Below is a small trained network, with its code and all its weights. Each question gives an input and a class and asks what happens when units are switched off, that is, made to give their printed mean instead of their output.

import numpy as np


def w(rows, s, z=0):
    codes = np.array(rows[::2]) - 128.0
    scale = np.full(codes.shape[1], s)
    scale[-1] = z or s
    return codes * scale


def norm(h):
    return h / np.sqrt((h * h).mean(-1, keepdims=True) + 1e-5)


def f(y):
    return np.maximum(y, 0)


def log_softmax(a):
    a = a - a.max(-1, keepdims=True)
    return a - np.log(np.exp(a).sum(-1, keepdims=True))


def net(x, mask):
    res = np.array(x, float).reshape(1, 7) / 4 @ E
    u = 0
    for l in range(4):
        y = f(norm(res) @ A[l][:, :-1].T + A[l][:, -1])
        res = res + np.where(mask[u : u + 9], y, B[l][:, -1]) @ B[l][:, :-1]
        u += 9
    return log_softmax(norm(res)[-1] @ U[:, :-1].T + U[:, -1])


A, B = {}, {}
E = w([
[96,135,141,98,159,233,141],'x0',
[111,181,54,79,252,118,121],'x1',
[95,109,225,62,110,168,85],'x2',
[135,140,86,255,138,136,86],'x3',
[183,125,155,156,200,143,173],'x4',
[155,36,126,140,163,137,181],'x5',
[178,131,98,94,162,162,19],'x6',
],0.0064)
A[0] = w([
[113,92,99,74,146,171,151,52],'0.n0',
[186,54,51,125,172,124,111,2],'0.n1',
[151,90,162,174,147,140,204,37],'0.n2',
[85,92,153,119,2,102,173,73],'0.n3',
[47,95,113,29,176,134,88,59],'0.n4',
[152,212,103,118,132,62,154,39],'0.n5',
[71,141,82,47,122,152,108,97],'0.n6',
[112,217,132,144,158,110,174,100],'0.n7',
[129,210,60,90,157,2,94,189],'0.n8',
],0.0079,0.0019)
B[0] = w([
[73,148,163,122,87,151,105,168],'0.n0',
[82,48,46,174,145,190,176,190],'0.n1',
[51,145,150,158,178,169,92,200],'0.n2',
[236,29,33,122,128,43,160,233],'0.n3',
[105,197,181,77,154,148,127,206],'0.n4',
[125,88,74,129,86,117,186,180],'0.n5',
[117,211,167,118,122,161,78,187],'0.n6',
[42,129,2,163,146,192,157,182],'0.n7',
[145,69,79,235,177,99,73,253],'0.n8',
],0.0066,0.0053)
A[1] = w([
[61,140,122,67,140,141,106,71],'1.n0',
[111,91,194,139,76,182,144,115],'1.n1',
[127,253,101,169,121,128,193,126],'1.n2',
[106,126,69,182,154,103,95,95],'1.n3',
[184,201,139,148,132,124,174,4],'1.n4',
[162,155,128,133,131,100,153,72],'1.n5',
[153,53,199,118,111,102,166,52],'1.n6',
[153,164,66,95,132,167,77,128],'1.n7',
[130,178,108,144,110,63,185,57],'1.n8',
],0.0072,0.0039)
B[1] = w([
[105,177,98,118,128,193,161,173],'1.n0',
[174,92,22,160,100,37,111,175],'1.n1',
[103,153,93,97,128,212,167,177],'1.n2',
[203,64,156,5,75,132,109,252],'1.n3',
[107,117,137,157,128,198,128,128],'1.n4',
[205,134,110,165,146,136,109,132],'1.n5',
[84,153,28,100,128,179,208,183],'1.n6',
[119,118,183,255,48,140,170,197],'1.n7',
[103,75,125,107,115,84,126,159],'1.n8',
],0.0055,0.0044)
A[2] = w([
[129,112,171,156,149,140,155,56],'2.n0',
[155,151,155,69,134,107,123,5],'2.n1',
[122,171,121,192,119,109,144,89],'2.n2',
[155,132,208,42,113,96,155,40],'2.n3',
[168,157,86,121,76,106,2,108],'2.n4',
[155,106,73,121,121,75,127,59],'2.n5',
[65,108,147,97,181,92,187,59],'2.n6',
[110,106,158,165,75,55,183,111],'2.n7',
[136,171,87,119,197,95,101,11],'2.n8',
],0.0091,0.0019)
B[2] = w([
[95,107,140,153,105,112,96,152],'2.n0',
[199,125,137,120,151,86,128,146],'2.n1',
[90,138,161,14,174,139,153,171],'2.n2',
[230,79,162,58,188,137,166,173],'2.n3',
[21,114,254,219,93,121,76,243],'2.n4',
[100,98,145,97,175,206,151,253],'2.n5',
[114,132,132,142,134,145,10,193],'2.n6',
[142,57,35,157,191,225,148,235],'2.n7',
[150,74,136,197,89,39,114,168],'2.n8',
],0.0066,0.0046)
A[3] = w([
[129,102,129,159,210,168,100,146],'3.n0',
[194,102,2,176,177,93,143,39],'3.n1',
[169,178,127,139,134,72,171,53],'3.n2',
[73,177,146,145,195,124,116,159],'3.n3',
[202,153,125,72,161,102,106,115],'3.n4',
[136,121,115,13,137,169,153,65],'3.n5',
[119,183,117,97,177,43,64,4],'3.n6',
[67,188,125,57,118,183,142,85],'3.n7',
[124,113,53,165,122,45,177,139],'3.n8',
],0.0075,0.0019)
B[3] = w([
[91,124,149,107,2,84,137,225],'3.n0',
[169,51,81,43,61,115,185,254],'3.n1',
[202,210,110,120,68,180,71,128],'3.n2',
[48,127,113,118,47,170,168,175],'3.n3',
[128,115,162,77,172,96,56,141],'3.n4',
[150,178,118,68,171,69,82,170],'3.n5',
[20,71,146,210,2,99,112,137],'3.n6',
[190,203,65,113,146,122,192,171],'3.n7',
[152,72,88,124,145,161,171,204],'3.n8',
],0.006,0.0072)
U = w([
[73,130,209,216,83,115,33,141],'0',
[189,165,189,27,152,110,106,104],'1',
[176,216,162,204,164,35,169,1],'2',
[63,246,120,108,123,187,133,129],'3',
[141,38,37,159,112,116,167,174],'4',
],0.013,0.007)

Each question gives the input, the list of numbers given to net, and the class t.
The units are the neurons (one row each of A and B). Each row of codes is followed by its name. A weight is (code - 128) times the scale printed after its matrix; where a second scale follows, it is the last column's (A, B and U).
mask holds one flag per neuron, layer by layer. A switched-off neuron (its flag False) gives its mean, the last column of its row in B, instead of its output. The means were averaged over made-up inputs and are rounded, as every weight is.
A unit's drop is (log p(t) with every unit on - log p(t) with that unit switched off) / (log p(t) with every unit on - log p(t) with every unit switched off).
The circuit of an input: a set's keep is (log p(t) with only the set's units on - log p(t) with every unit switched off) / (log p(t) with every unit on - log p(t) with every unit switched off). Starting from the 12 units with the biggest drops (on a tie, the unit counted first), units are removed one at a time, each time the one whose removal leaves the highest keep (on an exact tie, the one counted first), for as long as the keep stays at least 0.8.
circuit, biggest first: the units of the circuit, biggest drop first
most important unit: the unit with the biggest drop
top k neurons: the k neurons with the biggest drops, biggest first
top k neurons in layer l: the k neurons of layer l with the biggest drops, biggest first
drop of u: that unit's drop, to one decimal
input [7,-3,5,4,6,-4,-5], class 3: circuit, biggest first => 0.n8; 2.n4; 3.n1
input [1,4,8,-5,-3,3,-2], class 1: most important unit => 2.n3
input [7,-4,-4,-7,-5,-1,6], class 3: circuit, biggest first => 0.n6; 3.n1
input [0,7,-3,-8,-6,6,7], class 0: top 3 neurons in layer 2 => 2.n8; 2.n5; 2.n7
input [8,-3,6,-2,-5,4,-4], class 1: top 4 neurons => 0.n8; 0.n4; 3.n5; 0.n1
input [-6,1,3,7,1,-3,-3], class 0: top 4 neurons => 2.n4; 0.n3; 1.n3; 0.n1
input [-2,-3,7,7,-2,-6,-6], class 4: top 3 neurons => 0.n3; 2.n7; 0.n6
input [0,-4,7,-5,-5,4,6], class 1: top 3 neurons => 0.n8; 2.n3; 0.n4
input [-1,0,6,-2,7,8,0], class 0: top 2 neurons in layer 2 => 2.n6; 2.n7
input [-1,-1,6,-2,-3,-5,-1], class 1: top 3 neurons => 2.n3; 0.n8; 0.n4
input [8,8,1,6,5,3,-3], class 3: top 2 neurons => 0.n3; 0.n8
input [-6,-2,-2,7,6,-4,8], class 0: top 2 neurons => 2.n4; 0.n3
input [-3,5,4,-4,1,2,3], class 0: top 2 neurons in layer 0 => 0.n8; 0.n7
input [5,4,-3,1,1,-2,-2], class 3: most important unit => 0.n3
input [2,7,7,-5,-1,5,-6], class 1: drop of 0.n0 => -0.1
input [0,-5,-7,-5,-6,-2,7], class 0: drop of 2.n4 => 0.8
input [-8,2,8,3,4,2,8], class 0: drop of 3.n8 => 0.0
